[  2 -26   1 -15  -3   0   5   5  -1   0   5   0  -3  14   5  -6  -6   1
   3   8 -17   4  -6   1   0  -1  -2   1   0   5  -1   3   1   2   1  -4
  -1   5   1   1  -1   3   0   0   2  -1  11   3 -15   3  -8   0  -1  -7
   3  -4  -2   2  -1  -5   5   3  -5   0   2   6   8]
<65>.z247
[ -1 -25  -8  -9  -1  10  -6  15   6   2   1  -1  -4   9  -4 -15  -8   9
   7  13   7  -2 -11  -1   3  -1  -9   9  -1  13   2   6 -19  -4  -1   3
  -9   8   2  -4   2  -8 -13 -11   4  -6   7  -2   5   3  -2   3   4 -19
   8   1   8   4   3 -10   3  11  -6   4   4   3   3]
<59>.z81
[  9 -32   4  -9   8  -2  -2   0  -2  -4  -1  -3  -1  -6   3  12  -2   8
  -3   7  11   2  -3   3   2  -1  -6   2   3   4   3  -1 -10   0  -7   0
  -3   5   2   2  -1   1  -8   4  -1   0   2   4   6  -2  -1  -2  -6   2
  11   5   8  -3  10  -5   1   0  -3   0   1   0  17]
<58>.z261
[ 12  36  -4  18  -1   0   2   9  -2  -1  -2   7  -7 -20   4   7  -8  11
  -3  -5  10   0   6  -1  -1   2  -3  12  14 -19   3  -5   7  -3 -10   3
  -4   1  -3   0  20   3 -18   2  -4  -1  -4   4  17   3   5  -4  -1 -31
   6   9  -7   2   3   2 -11  -5  -4   1   0  -3 -14]
<58>.Z936
[  4   8  -2   9  -1  -1   2   2  -3 -11  -5  20  -5 -10   8  -3 -16   9
  -5   4  10   0   4  -2  -5  -6   1   6  23 -16   1   1   7  -4  -3  -2
  -3   5   0  -2   6   2 -12   1  -3   3  -8  -5  28  -1  21  -3   3 -19
  -7   6  -9   2   1  -6  -3  -4  -2   7  -2  -2  -8]
<58>.z947
[  4  -1   3 -12  -7   2   1  -8   4  -1  -3   4   0  11  -2   4  10   1
   2   2 -14   3   3  -5   6   0  -7  -6  -7  -3  -2  -1  -3  -1   4   1
   2   4  -1   2  -7   2   5  -6   3  -1   7   9 -19   0 -12  -2   2  26
   4  -4   3   3   2   0   5   5   0   0   1   8   5]
<65>.z247
[  2   2  -5   8   3  -1  -3  -2   2   6   0  -3  -2 -10  -5  -2   2   3
  -5  -4  13   0   3   2  -4   2   1  10  10  -8   8   4  -3  -7   0   1
   2   7  -1   2   4  -3 -14   6   2   2 -11   1  19   3  14  -1   4 -35
  -7   6  -3   1   2  -1 -14  -5   0   4  -1  -3  -6]
<58>.Z936
[  1 -23  -3  -3  11   5  -1  -1  -2   1   1  -4   1   1  -6  -9  -8  -4
  14   7  -6   2  -7   0  -4  -3   0  -4   8  14   2   6 -17  -1   0  -7
   2   0   0  -4  -3 -10   0  -1  10   4   0  -9   8   9   2   4   2  -4
  -5  -2   1   0  -1  -7   4   2  -2   9   2  -1   1]
<59>.z245
[  8 -19  -5  -5   2   7 -14   9   2  -1  -3  -5  -5  12  -1  -7 -15   3
   2  15  11   5  -4   2   4   2  -7   7   2  13   3  11 -19   1   2   1
 -10  11  -1  -8   5   2 -11  -6   6  -5  10  -3  -2   0   3  -4   4   7
   4   3   6   2   8  -6   1   9  -6   1   4   1  17]
<59>.z245
[  1 -22   2 -13  -5   1   7  -3   2  -5   6   2   0  16   2  -5  -3  15
   4   1 -17   2  -9   1  -3  -3  -1  -3  -6  -8   5   5  -6  -3   2  -1
   0  -4   2   6  -5   5   0   0  -1  -9   8   2  -9   0 -14   2   1  -6
  12  -1   0   2  -1  -8  13   0  -6  -4   0   5  -5]
<65>.z247
[  7 -33  -4 -11   1   9  -3  20  -1   0  -1  -3   0   8   0  -7 -21   7
   6  24   6  -2  -7   2   2  -2  -6   7   1  19  -7  -1  -8   3   1  -6
  -7  11   1  -9   6  -2  -9  -8   0   2   8  -7  11   7   1  -7   0  -7
   5   1  -4  -3   0  -6   0   5  -9  -2   9  -2  17]
<59>.z245
[  1 -15   0 -10  -8   4  -2  -6  -1   3   0   2  -8  19   5 -15 -21   6
  -5  13   3   0  -1  -1  -2  -2   8  -6   5 -10  -5   1  -5  -4   3  -9
   0   2  -1  -5  -5   4  -2  -5  -1   0   3  -5  -7   0  10  -1   0   9
  -2   1   6   2   1  -6   6  -1  -3   4  -1   9   2]
<65>.z965
[ -6 -18  -2 -10  -5   1   1  -8   3   4   3  -2  -2  18  -6  -8   5   3
   4   3 -20   2  -5  -2   1  -7  -1  -4 -10   8   4   8 -13   0   2  -2
  -2  -2   1   3   2  -4  -5  -3   6   4   6  -1 -39  -3 -13   6   1 -30
   4  -3  -5   1  -1  -9   2   7  -2  -3   4   1   1]
<65>.z247
[  2 -23  -2 -19 -19   1   9  -1   2   1   3   2  -6  38   0 -12 -11   9
   1   8 -31   5  -4  -2  -2  -2   2  -5 -12   3   5   7  -1   0   1  -8
  -3  -4  -2   4  -5   3  -5  -2   0  -5   9  -5 -40  -1 -11   2   7 -10
   0  -3  -9   6   7 -10  13   4  -4  -7  -3   7   1]
<65>.z247
[ 12 -43   1  -9   8  -5   2 -13  -2  -3   1  -5   0   9  10   6  -8   5
 -10  -4   0   1  -1   1  -2  -5  -1   2  16  -4  10  -1  12  -5   4  -2
   4   5   0  -1   6   3  -8   7  -9  -1  -2   6  23  -1   7  -4   4 -21
  -3   0   9   1   4  -8   2   6  -9   7   5  -3  17]
<58>.z261
[ -2 -23   3 -23   9   5   0   6   1  -5  -3  -2  -1 -19  -2  -2   1   7
   6   8  -1  -1  -2   2   0   0  -5   3   1   9  -2   3  -8   6  -1  -7
  -2   4  -2  -9  -7  -6   2 -11   4   3   3  -5  20   5  -3   2   1   8
  17  -1   1  -4  -2 -13  -2  -3   0   4   3  -2   6]
<59>.z245
[ 12 -17   3 -10  -6   2   6  -7  -1  -3   4   5  -2  14   1  -9  -9  11
  -3  -1 -15   0  -5   0  -4  -3   5  -9   0  -7  -5   3  -6   1   3  -2
   3  -4  -1   6 -12   8   5   3  -7   1   6  -6 -11  -1  -3   0   5  11
   7   1  -7   4  -2  -9   9 -10  -2   2  -8   1  -6]
<65>.z965
[  4  27  -8   7   0   3   3   4   5   1  -1   0  -4 -11   1  13   0   0
  -6   5  25  -2  11   1   1   2  -1  16  19 -10  10  -3  13   2   3   3
  -8   9   3  -7  12  -2 -16   1   2  -7  -9   2  31   1  13  -4  -1 -21
  -4   4   0  -2   5   2 -11   3  -5   8  -4  -2  -3]
<58>.z947
[  2 -27   0 -11  -1  -1   0  -9  -2   2  -2  -4  -1  24  -1  -6   2  -7
   0   9 -12   2  -7  -4   1  -2   1  -5   3   4   5   3  -7   1   5  -6
  -3   8   2  -3   1  -2  -4   0   7  -1   5  -2 -20   1   2  -3   2  -9
  -9   0  -1   2  -1  -6   8   7   2  -1   2   1  13]
<65>.z247
[ 16 -22  -6  -8  -1   7  -8   1   2   1   0  -6  -6   0   0 -13 -18  13
   0  12   9  -1   2   0   3  -2  -6   5  14   3   1   4  -8  -7   4   4
  -7   7   1  -1   5   0  -8  -3  -3  -3   6   0  14   4   5  -4   4 -19
   4   3  10   0   5 -15   3   5 -15   7   5  -4   1]
<59>.z81
[ 10 -24  -1  -8   6   6  -3   1  -3  -5  -1  -1  -4  -7   2  -1  -4   7
   2   3  -4   1  -7   1  -2  -1  -8   2  11  -1   4   1 -12   1   0   2
  -2   5   0  -2   3  -2 -10  -2   3   0   4  -1  11   2   2  -4   1  -9
   8   3  -2   0  -6  -9   4  -1  -3   4   3  -1   6]
<59>.z909

[ -2   0 -21   2  -2  -6   3 -15  -2  -2   0  -5   4 -22  -4   2  -2  -7
  -1  -5   5 -16  11 -11  -2  -1   2   1  -1   1   3  -5  -5   2  11   0
  -9  12   2   6  28   9  27   1  -1   8  -3  -5   8 -16   4  10   0 -15
   9  -2   6   1 -18 -12   9 -17 -16  -8  17   1  -1]
<41>.(73)
[  4   1  11   1   8  -4   3 -12  -2   4 -12   6   1   6 -11   9   0   2
   2  -1  -6  -4  -3   5  14   0  -4   3   6   1   5   0  -1  -8   1  12
  -6  -9  -2  -7  -8   6  12  13   3  10  10   1 -30  -9  -5 -12   5   7
   7   7  -4  -4  -5  -3 -12  -2  14   3  -8  -3  -3]
<38>.(61)
[ -9   4   0   4 -10   4   4  -9   1   7  -2  -1  -4 -23  -1  12   7  -5
   4  -2  -2  -5   2  -9  -3  -6   3  -2   0   1   2  -7  -1   2   2  -2
  -4  13   1 -13  24  12  34  -4  -5   5   5   0  -3 -24  -9   2   3 -19
  -5  -1 -12  -1  -6  -8  11 -10  -2  -7   1  -1   9]
<37>.(80)
[ -7   4  -1   9  -4   0   4  -9   4  -2  -4   3   1 -17   1   7   8   6
   2  -4 -15  -7   2   0   2  -1   3   7   0   1   2 -12   0  -4  15   3
   3   2  -3  11  34   8  24   3  -5   6  -4  -1  15 -21 -11   3   1 -15
   0   7   2   2  -4  -6   6 -10  -5   2   5   0   4]
<37>.(80)
[ 13  -5  15   5   3  -3   5 -25   3   4 -12   1   2  -1  -9   4  -9  -5
   0  -5   0  -3   6  13  11  -1   5   4  -3  -2  10   5 -10 -12   3   8
  -2  -7   2  -5  18   6  18  14  -8  -2   6  -4 -18  -7  -2  -2   1  16
   2  -7  -8 -11  -2  -8  12 -12  16  -6   7   3  -4]
<38>.(70)
[ -6   1  30   5 -13  -8   3  -4   5   1   0   4   5  -1 -10  14  -8 -12
   1  -2  -7   3   6  10  12  -1  11   0  -1  -3  -6  -7  -1   3  15   5
  -5  17  -1 -17  38  20  34   4   0   2   8   3  -4 -26 -16   4  -2  -8
  -3  12  -6  -3 -16 -12  12 -12   7   4   3  -1   9]
<37>.(80)
[ -7   4  16   5 -14  -4   7  -3   4   0   0   6  -2 -19 -10   0  -1  10
  -1  -4  -1  -6   1  -9   4   2  -3  -2   2   1  -4 -19   9   9   6   4
  -2  11   2 -10  32  14  37  -2  -5   8   5   0  -2 -18   1  16   4 -13
  -2   9   4   4 -13  -7  15 -19 -10 -10   3   2   7]
<37>.(80)
[ -3   5   0  10 -13   3   8 -16   8   2  -2   0   1 -35   7  29  -3 -18
   0  -1  -3  -3   6  -6  -6   2  -1  -3   3  -1   2  -9   4   8   0   2
  -4  10   3 -11  36  11  32  -6  -5  -1   7   3   2 -37  -8   0  -7 -27
  -6  -5   4  -8 -13 -11  13 -11  -6  -6  -1   0  11]
<37>.(80)
[ 15  -4  -8   0  -7  -3   2 -22   4  -1 -10   0   0   1  -4   9  -5   7
   5  -8  -3  -3  -1  -2  14   7  -1   2  -1   2  10  -5 -10  -3   3   7
  -2   1   1   0  14   4  15  13 -24   9  12   2 -18  -5  -2   2  14   1
   9   5  -3 -12 -11   8   7  -1  14  -6  16   6   1]
<38>.(61)
[  6  -1  -3  -5  -2   7   2 -10  -3  13  -5  -5  -5 -15 -13   9   1  13
   0  10  -1  -7  -8 -10 -12  -7   3   9   4   3   9   6  -4  10   8  -9
  -4 -25   2   2  -3   0  12  -2   1  13  -3  -5 -23 -12  12  -2   1  -8
   7  -3  -5   8   3   2   9 -24   8 -10  -8  -3  -6]
<42>.(81)
[-10   4   9  -1   5   5   6 -15   2  -2  -3   8   1  10  -4   6   3  -7
   4  -5  -6  -8   0   2  21  -3  -2  10  10  -1  -1  -1  -7 -15   1   8
   2 -11  -4   2  10  -1  21  13  -4   2  16  -1  -8   0   2  -5   1   9
  10  -5  -4 -12  -5  -7   8  -6  12   2  -7 -10  -2]
<38>.(70)
[  1   4 -10   1 -11  -5   5 -18  10  -1  -1   0  -5 -10  -5   7   5  -4
   5  -6   2   1  -3  -5   0   3  -1   3 -12  -2  -2 -13   0  -5   4   3
   1   3   3  -8  19   5  23   2   0  14  -5  -1 -23 -13  -7  -7   5 -10
 -11  -4  -3 -17  -5  -4  12  -5   8  -6  -2  -2   6]
<37>.(71)
[ -7   0 -11  -7  -9  -1   1 -14  -1  -9   3  -3  -5  -8   3   2  -1  -9
  -1  -3   0   0   2  -5  -3   1  -9   0  -3   0   3   0  -5   2  -2   0
   1   1  -5   0  18  -3  27   3  -1  -2  11   0 -16   3   5  -2  -2  -6
  -3 -15   8  -2 -15 -11   5  -2  -4 -12   6   1   4]
<41>.(78)
[  9  -2  -8  -4  -4   6   2   5  -4  10   0   0  -4  -9 -12   1   3   3
   0   0   1  -8  -8 -16  -1  -7   4  11   7   8   0   3   4  -1   4   0
  -1 -12   5   8  -4   0  11   3  -8  15   7   1 -25 -17  17 -17  -2 -16
  -3  10  -5  15  -3  -3   6 -12   0 -14 -20   2 -10]
<42>.(77)
[  9  -4  18  -7  -6   1   1  -4  -2   4  -5   8  -1   4 -13   2  -1  -2
   4  -5  -4   4   1  -7  10   0   2   5   6   2   0  -1   5  -6   1   7
  -2  -1   7   2   9   7  16   5   0   4   4  -1 -21  -8   2  -6 -10 -12
  -5   9  -4  -9  -6  -9   6  -9  11  13  -7  -1  -5]
<37>.(71)
[-10   2  -3   7  -9   1   5 -24  -2  -2  -7  -8  -7 -23  -1   5  -5  16
   0   0   6  -3   0  -4  -3  -3   0  -8  -1   4   1  -4  -9  10   5   3
   6 -10   2  -8  30  18  37  -1  -7   1   0  -2   0 -23 -13   6   5  -7
  -1 -16  -3  -1 -10  -3  12 -16  -2  -7  16   3   8]
<41>.(78)
[ 14  -3  -2  -1  -3   9   6   1   1   6  -4  -1  -6 -10  -8   3   5  10
   5   7  -2   3   0 -15   8  -3   2   3   6  14   2   6  -7   4   3   2
   0 -11  -9   2   3  -3   3   7  -9  19   6   2  -6 -17  19  -9 -26 -45
  -4  12   3   1  -2   1   2  -9  15 -14 -17   0  -7]
<42>.(81)

[-13   3   2   3   3  -3   7  -1  -1   6  -1   1  -6  12  -8  -2  -3  -4
  21   2   6  11  -2  12  -8  -7   1  -1   7   2   0   5   8  -6   0 -11
  -4  -3   5   2  -6   1   0   2   3   5   4   0   0  -4  -5   0  -6   1
  -5  -8  -7   0   0   8 -13   5   0   3 -10  15   2]
<257>.L
[ -7   2  -4 -14   2   2  15   9  -2  16  -8  -1  -8   9  -5  -4   0  -2
  18   5  -5  12   2   8   3  -3   8   8  10   2  -2   1   1  -2   2  -5
  -6  -2   5  -3  -2  12  -3   6   3   1  10   0   3   3  -2  -1 -12   4
 -10 -11 -10   1   0   3 -12   2   1   3   0   5  -5]
<257>.L
[ -2  -4 -16  -9   6  -2  21   1  -4   2  -8  20  -4  15 -23 -11  -7   2
  26   8   4  20   8   2  -1  -5  -7  14  -2   7   1   5  17   1   5 -11
  -6   2  13  -5   3 -18  -2   1   5   3   2   5   0   0   4  -7   1  -4
  -7 -14   0   6   0  -1 -16  -1   1   5 -18   1  -3]
<262>.Z
[-10   7 -26  -9   0  -5  11   2  16   5  -2   8 -16   3 -10  -5   1   6
   0   7  -3   6  12 -13  -5  12   0   9   1   2   3  -1   7  -3   3   2
  -5  15  -4  -3 -10   5  -2   5 -31   3   4   1   3  -2  -5  -7  -6   8
   1  -9   1  -3  -4  -3  -1   0   4   0  -4   7  -1]
<261>.S
[ -2  -1 -18  -3   5   0  14  -1  -2   3   2  10  -2   1 -11  -6  -3   4
   3   1  -6  12   4  -8  -2  10  -4   9   0   1  -2 -23  14   8   1   8
  -6  13   8  -4  -6 -11  -4   2   1   0   1   4   0   4  -3   0   0   3
  -4  -9   6   3  -1  -9  -2  -8   0   2   3   0  -7]
<255>.U
[ 4 -2 -4 -1  2 -5  1 -1  3  6  5  9 -1 -3 -1 -5 -4  0 -9 -3  6  3  3 -7
  0 13 -2  7  8  0  5 -4  2  4 -6 -4  1  5 -5 -1  1  1  2  3  1 -3 -2 -1
  5  0 -7  4  4  0  2  3  6 -6  0 -1  0 -4  2  3  9 -3  1]
<255>.G
[  1  -3 -17  -8  -1  -1  12  -2  -2   4  -3  14  -5   4 -12 -18   3   2
  -1   9   6  16   5 -12  -2   9  -4   7  -4   4  -3   0   9   6  -8   4
  -3   7   5  -3   5 -12   4  -1   7  -2   3  -1   5   2  -3  -4   1   0
  -2  -5  -6   7  -1  -6  -5  -9  -2   5  14  -5   5]
<255>.U
[ -7   2 -21  -8   5  -2  11   1  -5   8  -2  10 -15   5 -10  -6  -2  -2
   2   0  -1  12   7  -8   0  12  -1  15   1   1   4  -1  11   9  -4   2
  -6   8   0   1   6  -1  -4   5   6   4  -1   0   1  -2  -3  -9  -8   5
  -4  -6  -3  -3  -1   2  -5  -5   4   4   3  -1  -5]
<261>.S
[  1   2  -4   8   3  -4   1  -4  -1  -5  -4   9   5   3 -11  -3  -2   2
   2   2   1   9   4  -2  -3  -5  -8   5  -1  -1   7   1  10   4   3  -6
   0   2   9  -2   0 -13 -15  -2   6  -2  -1   2   0  -2  -2  -1   4   1
  14  -4   5   8   2   3  -3  -3   0   6  -1   4  -3]
<262>.N
[  1   0 -12  -3   3  -4  13  -1  -3  -3  -2   7  -6   1  -7 -11   0   3
   2   3   0   7   1  15  -1   9   0   6  -5   7  -4  -1   3   2   3   4
   0   5   4  -3   3  -5   0   1   9  -1   1   7   3   1  -1 -10   0   1
  -2  -4   6  -1  -1 -11  -8  -5   6   7   6  -5  -1]
<255>.U
